Each row has a class, written as a number after it; each block has new classes, again numbered from 0 up.
[-35.5   5.6  -9.5  17.2  29.1  -5.7   8.6   8.4  -0.2 -20.1 -19.7  -2.6
 -28.3  -0.4   7.9   3.0 -10.6 -14.4  18.2   0.5  -0.6  -0.8   0.7   2.9
  -0.7] -> 0
[-31.3  -6.0  -0.6 -16.5  10.5  -7.8   6.6   7.5  -2.2 -18.1  -8.7  -4.1
 -24.3  -2.5   4.7  16.2  -7.4   6.9  12.6  -3.8  -2.5  -2.8  17.6  -3.7
   4.8] -> 0
[-43.0  -0.3  -1.6   2.4  17.7  -7.9   5.0   8.3  -1.0 -10.8  -0.4  -6.6
 -16.6  -3.1   5.9   4.3 -12.0  -2.0   0.5  -3.4  -1.9  -0.8   2.8   0.7
   1.0] -> 1
[-46.4  -8.5  -2.3 -12.9  11.9 -12.0   7.7   6.7   0.6 -22.5  -8.5  -2.7
 -25.1  -4.1   1.0  14.6 -11.7   5.2  13.2  -3.4   3.7  -3.9  10.3  -5.7
   5.7] -> 0
[-45.1  -1.4   0.9 -18.3  18.9 -10.4   4.1   5.9   2.9  -6.8   7.8  -5.1
 -20.8  -2.6   3.0   9.1 -15.1  -5.6   8.0  -8.1  -2.9  -0.2   7.4   1.2
   9.8] -> 1
[-35.2  -8.5  -2.0 -14.0   9.4  -5.5   6.2   4.2   3.0 -15.9  -6.5  -1.0
 -21.1  -0.6   2.9  10.6  -7.1   6.2   8.4  -4.0  -1.5  -5.8   8.4  -5.9
   7.7] -> 0
[-29.7 -13.6  -2.3  -5.3  12.7  -7.9   6.5   8.0   2.8 -20.4 -15.2  -4.2
 -22.9  -2.1   5.7   9.6 -10.3   3.1  15.8  -1.4  -3.3  -6.3   9.9 -11.1
   4.8] -> 2
[-45.3   0.1  -6.8  -5.3   8.0 -10.8   1.4   8.3  -6.2  -9.7 -11.4  -3.9
 -10.5  -2.4  -7.3  11.8  -6.7   5.0   9.5   2.0   9.9 -10.7   5.9  -3.7
   7.9] -> 1
[-26.8  -7.4  -2.6  -7.5   5.5  -9.1   4.5   4.9  -0.9 -13.3  -9.3  -2.2
 -19.5  -1.1   2.9   7.8 -10.7   1.1  11.7  -7.1  -2.4  -4.7   8.8  -1.8
   3.7] -> 2
[-53.1  -0.5  -2.7 -16.2  12.5 -11.0   1.6   2.7   4.7  -5.0  10.6  -1.3
 -11.4  -6.0   2.2  11.9 -15.3  -0.2  -1.1  -8.7  -3.3  -4.6   9.7   1.5
   9.9] -> 1
[-32.3  -9.6  -4.4   0.2  13.4  -9.2   8.8   9.5  -5.1 -19.3 -13.5  -3.8
 -20.3   1.3   3.7   7.3 -10.9   0.9  16.5   0.2  -3.1  -6.7   6.6  -4.7
   2.1] -> 2
[-42.3   0.3   1.5  -4.6  10.6 -11.7   4.7   8.7  -4.7  -2.0   8.4  -2.9
  -2.2  -5.9  -1.1   2.7 -14.3  -2.3  -4.5  -4.3  -4.6  -9.0   2.6  -7.2
   4.1] -> 1
[-15.5 -10.9  -1.3  -3.2   2.9  -4.7   3.9   7.2  -3.9 -13.9  -3.5  -0.5
 -17.2  -4.2   1.1   1.1  -8.0   9.2   3.2   2.2  -1.3  -4.0   8.1  -5.3
   2.5] -> 2
[-26.9  -8.5  -5.5 -12.0  10.7  -7.5   6.4   8.8  -4.5 -14.2  -2.7  -2.4
 -22.4  -2.7   3.3   5.1  -7.6   2.3   9.4  -5.2  -4.1  -3.7   7.5  -3.0
   8.1] -> 0
[-44.8  -7.8  -7.6  -9.6   8.8 -11.0   3.1   4.6  -3.0 -17.4 -14.5  -5.1
 -17.9  -1.0   0.8  20.1  -7.1   7.9  15.1   1.3  -1.6  -4.9   6.6  -6.0
   2.6] -> 3
[-39.5  -5.5  -7.4  -4.5  14.6  -2.1   6.1   5.0  -1.8 -20.0 -13.9  -6.0
 -14.8   0.5   0.5  14.2  -7.7   5.4  10.9   1.5  -1.1  -5.2   6.8  -2.2
   2.9] -> 3
[-57.4   1.3  -2.3  -5.6  15.4  -9.8   1.1   5.1  -5.5 -13.5   0.6  -2.9
  -4.0  -3.4   5.9  13.1 -15.0   3.6  -2.9  -5.1  -6.1  -4.0   3.8   1.8
   2.4] -> 1
[-35.1  -9.0   4.2 -15.2   8.3 -11.3   4.9   6.4  -2.5 -15.8  -4.6  -1.5
 -16.3  -2.5   2.9  11.4  -9.1   8.9   7.5  -2.6  -4.3  -7.1   9.2  -3.7
   5.7] -> 2
[-34.3 -10.5   0.3 -22.8   8.8 -10.5   6.6   2.8   0.3 -17.3  -8.3  -5.9
 -28.4  -1.3   2.9  15.3 -11.5  14.0  11.8  -4.6  -0.8  -1.1   9.1  -6.9
   8.8] -> 0
[-33.7  -9.1  -6.7  -9.1  14.7 -11.0   4.3   6.3  -0.6 -21.0  -9.7  -1.2
 -26.9  -0.8   2.8   8.4 -12.6   4.0  12.0  -1.0  -1.6  -6.0  10.4  -5.4
   5.3] -> 0
[-24.8 -16.0   0.4 -30.6  -0.4 -10.2   4.8   1.6  -0.4 -13.5  -5.6  -2.5
 -26.9  -3.8   1.3  20.6  -8.1  15.5  14.2  -6.5  -4.1  -6.8  10.7  -5.3
  11.9] -> 0
[-45.4  -7.1  -2.1 -17.4   9.5  -8.7   4.8   3.5  -0.9 -19.7  -9.6  -2.8
 -26.5  -1.5   5.6  18.0 -11.0   5.0  13.4  -1.5  -0.3  -3.5  10.0  -3.8
  -7.6] -> 0
[-25.2  -7.5 -10.3 -18.0   6.0  -8.5   6.5  -0.8  -3.5 -10.3 -12.6  -2.9
 -14.1  -0.7  -4.9  19.1  -4.6   9.1  11.2  -1.6  -3.2  -6.2   7.6  -4.5
   3.1] -> 3
[-32.4  -3.8  -1.9  -6.8  15.3  -6.9   5.1   6.6   1.6 -18.2  -6.6  -1.9
 -26.3  -0.3   8.0   9.7  -5.2  -1.3   8.4  -5.2  -0.9   5.8   8.4  -1.9
   6.6] -> 0
[-41.6  -9.1  -3.5  -7.2  12.0  -7.2   6.2   7.0   1.1 -22.3 -19.6  -6.1
 -19.0   0.6   5.4  20.0  -7.2  11.3  11.5   2.7  -2.2  -5.5   7.1  -1.2
   1.7] -> 3
[-48.4 -11.1  -4.7  -9.4  14.5 -11.9   5.7   7.3  -1.0 -21.9 -13.4  -0.8
 -23.9 -13.0   2.6  16.0 -18.0   8.0  19.1  -4.0  -2.2  -8.1  10.3  -0.5
   6.1] -> 0
[-34.2 -10.0  -0.8 -10.2   5.9  -7.7   4.2   5.4  -3.2 -14.9  -4.7  -3.6
 -18.3   3.4   0.1  10.4  -8.6  12.4   6.5  -4.7  -2.1  -7.4  11.0  -2.3
   4.7] -> 2
[-21.3  -7.3  -1.0 -18.0   6.1  -6.2   3.7  -0.2  -5.5 -13.6  -4.1  -3.5
 -20.8  -1.1   2.0  11.5  -3.0   7.1   7.1  -0.9  -3.7  -0.6   7.9  -2.5
   7.4] -> 0
[-39.7  -1.7  -5.9   6.8  20.6   3.1   6.0   7.6   3.3 -20.1 -12.0  -3.2
 -21.8  -1.8   4.6  11.8  -9.2  -5.3  12.4  -1.2   0.3  -3.3   2.0   1.2
   1.2] -> 0
[-27.4  -4.6  -3.3 -22.4   2.2 -11.2   1.4   2.8  -2.9   1.5   9.0   0.6
   3.8  -8.0  -1.2  13.5  -2.9   4.1   5.6  -1.1  -3.4 -12.5   8.5  -6.0
  14.0] -> 1
[-12.3 -11.6   0.9  -2.0   6.8  -5.8   9.5   9.0  -4.2 -12.9  -7.7  -1.5
 -17.8  -2.1   1.9   0.7  -7.1   1.8  10.5  -0.3  -1.9   6.3   5.9  -7.2
   5.1] -> 2
[-37.1  -4.3  -1.8 -15.4   7.9 -11.4   6.8   6.2  -1.8 -17.3  -7.3  -3.7
 -22.3   0.9   5.8  21.9  -8.8   9.5   8.4  -5.6  -2.8  -7.8  10.6  -6.8
   3.3] -> 0
[-39.3   0.0  -7.5   9.7  24.4  -6.6   6.4   8.9   1.4 -22.8 -15.5  -5.1
 -28.1  -1.0   3.1   3.8 -13.9  -7.4  15.6  -1.5  -1.8   1.4   2.6   1.8
  -2.3] -> 0
[-32.7  -6.3  -0.4 -12.9  11.2  -9.4   2.0   5.1  -0.3 -20.8  -6.5  -0.8
 -26.6  -2.4   5.4  11.3 -10.9   3.5   7.1  -3.1  -2.6  -3.1  10.1  -0.1
   3.9] -> 0
[-45.1  -1.2  -7.8   2.9  18.9  -5.8   2.2   5.3   1.3 -22.6 -17.3  -5.7
 -18.6   6.8   0.0  20.7  -5.4   6.9  13.8  -1.8   0.3  -1.2   3.1   0.2
  -3.8] -> 3
[-43.3  -7.8   1.4 -24.7   8.9 -13.7   6.6   6.7  -4.9 -21.0  -9.3  -2.7
 -26.4  -5.2   1.8  14.8 -10.3  12.4  11.3  -5.5  -5.0  -5.3  11.0  -7.2
   8.1] -> 0
[-35.2  -5.0  -2.3 -19.6   7.6  -9.1   7.0   4.4  -1.3 -13.3  -5.3  -2.0
 -19.1 -10.7   1.8  19.0  -7.9   7.8   8.7   0.7  -2.4  -2.7   8.9  -1.4
   7.1] -> 0
[-42.3 -14.3  -3.2  -7.3  17.0  -8.5   7.8   2.9   2.2 -24.7  -7.7  -2.9
 -29.8  -3.4   9.7  11.3  -9.9  11.6  10.2  -3.5  -2.4  -0.4   8.8  -2.4
   6.5] -> 0

A new block, with new classes numbered from 0.
[-3.4 -0.8  1.8  0.3 -4.0 -3.1 -0.1  1.6 -0.8  1.4 -2.7 -0.5 -0.4  2.9
  3.9 -1.2 -0.5 -0.2 -0.7 -7.7  1.3 -1.0 -0.8  0.9  0.2] -> 1
[ 14.6   1.1   3.9  -1.2 -12.1   8.4  13.5  -2.8   1.9   1.9  10.2   3.7
  -0.9  -8.4  -8.7  15.2  -3.3  -3.6  -0.7  26.1  -0.1  -3.4   3.1   5.6
  -9.5] -> 1
[ -8.2   3.4  -2.6  -3.4   3.5   5.3   2.3   3.3  -3.2   0.7   2.1  -8.1
  -2.6  11.0 -10.6  -4.0  -6.9   0.9   0.2   1.8   5.8   0.3   4.6  -4.3
   0.7] -> 1
[ -0.3   0.4   6.1  -4.1   5.4   0.1  -4.8  -2.1  -8.5  -2.6   6.0   1.7
  -0.1 -17.3   8.5   5.3  10.6   1.4   1.0   2.8   0.1  -0.9  -3.7  -1.3
   7.1] -> 0
[11.4 -3.2  1.8 10.8 -8.6 -5.2 -9.4  1.0 -6.6 -6.4 -5.1 -0.6 -0.1 -3.6
  1.3  6.9  3.3  0.2 -0.2  0.4 -2.5  2.5 -2.2 12.2 -1.3] -> 0
[ -7.9  -2.6   3.3  -2.3   2.5  -7.3 -12.3   0.1  -3.1   0.1  -3.4  -3.8
   2.2   5.8  14.7  -2.1   6.3  -0.5  -1.7 -24.8   2.2   0.7   1.5 -10.8
   9.6] -> 0
[ -6.4   3.4  -2.2  -2.9   6.2   7.8   3.2   2.0  -4.7   0.7   2.8  -5.6
  -4.1   6.5 -11.5  -1.1  -6.1   0.5  -1.9   5.7   4.0  -1.8   0.2  -3.3
   1.6] -> 1
[ -1.7   6.5  -6.1  -5.8  11.3  14.0   4.2  -1.2   3.8   1.6  16.9  -2.3
  -2.4 -11.2 -15.7  -0.5  -7.1   0.2  -0.3  21.8   2.7  -0.9   2.6  -3.1
  -0.8] -> 1
[-2.8  2.0 -1.2 -2.0  2.3  4.8 -2.1  0.7 -3.1 -1.3  1.9 -2.9 -6.9 -0.1
 -4.4  0.1 -1.3  1.2 -1.3  4.7  2.8 -0.1  0.5 -3.0  4.5] -> 1
[  9.4  -6.5   8.2   9.8 -12.3 -17.5  -9.9   1.2  -6.1  -0.4 -15.7  -0.3
   4.0   3.8  19.0   6.3   7.9  -3.8   1.0 -17.5  -5.1   0.2  -2.5   8.0
  -2.0] -> 0
[ -3.7  -1.4  -1.5   8.5  -2.2  -6.4 -10.0   4.1  -7.3  -3.6 -13.4  -3.8
  -1.8  11.8  -1.0  -9.3  -2.2   0.4  -1.1  -8.3   2.2   3.8  -0.6   0.1
   0.0] -> 0
[ -1.2  -4.7   2.3   6.3  -2.4 -11.8 -14.8   1.1  -6.1  -2.5 -12.3   0.8
   1.9  -2.8  15.3  -0.8   8.0   0.2  -0.5 -13.0  -5.0   0.5  -2.7   8.8
   2.7] -> 1
[ 16.6  -0.8   6.2   4.3  -2.4   5.8  -9.1   0.4  -3.6  -8.3   8.1   4.8
   0.6 -23.4   3.5  17.3   9.7   2.6  -2.3  16.8  -4.6  -0.9  -4.3   4.5
   2.6] -> 0
[ 4.5  0.6  3.3 -1.0 -3.0  7.7  2.2 -1.9  0.7 -0.9 10.1  1.7 -0.8 -7.3
 -5.6 10.5 -0.2  0.2 -0.8 11.0  1.8 -0.9  0.5  3.3 -1.1] -> 1
[ -4.3  -3.2  -1.2   1.5  -2.4 -15.2  -8.5   0.8   4.2   3.5 -19.6   1.7
   2.6   0.8  16.5 -11.8   6.8  -1.1   0.2 -17.8  -4.0  -2.2  -0.9   7.6
   3.0] -> 1
[ -2.7   2.7  -2.8  -4.1   5.5  13.8   2.1   1.2  -5.0  -3.1  15.8  -3.7
  -3.5  -1.5 -12.4   6.5  -3.7   1.7  -2.6   7.7   5.8   1.7   1.0  -6.8
   3.7] -> 0
[  0.2   0.9  -2.4   0.5   0.0   8.5  11.7   1.0   0.3   2.4   5.4  -3.9
  -2.3   1.1 -14.8  -0.8  -7.7   0.0   1.4  14.0   5.0  -1.8   2.2  -0.3
  -2.1] -> 1
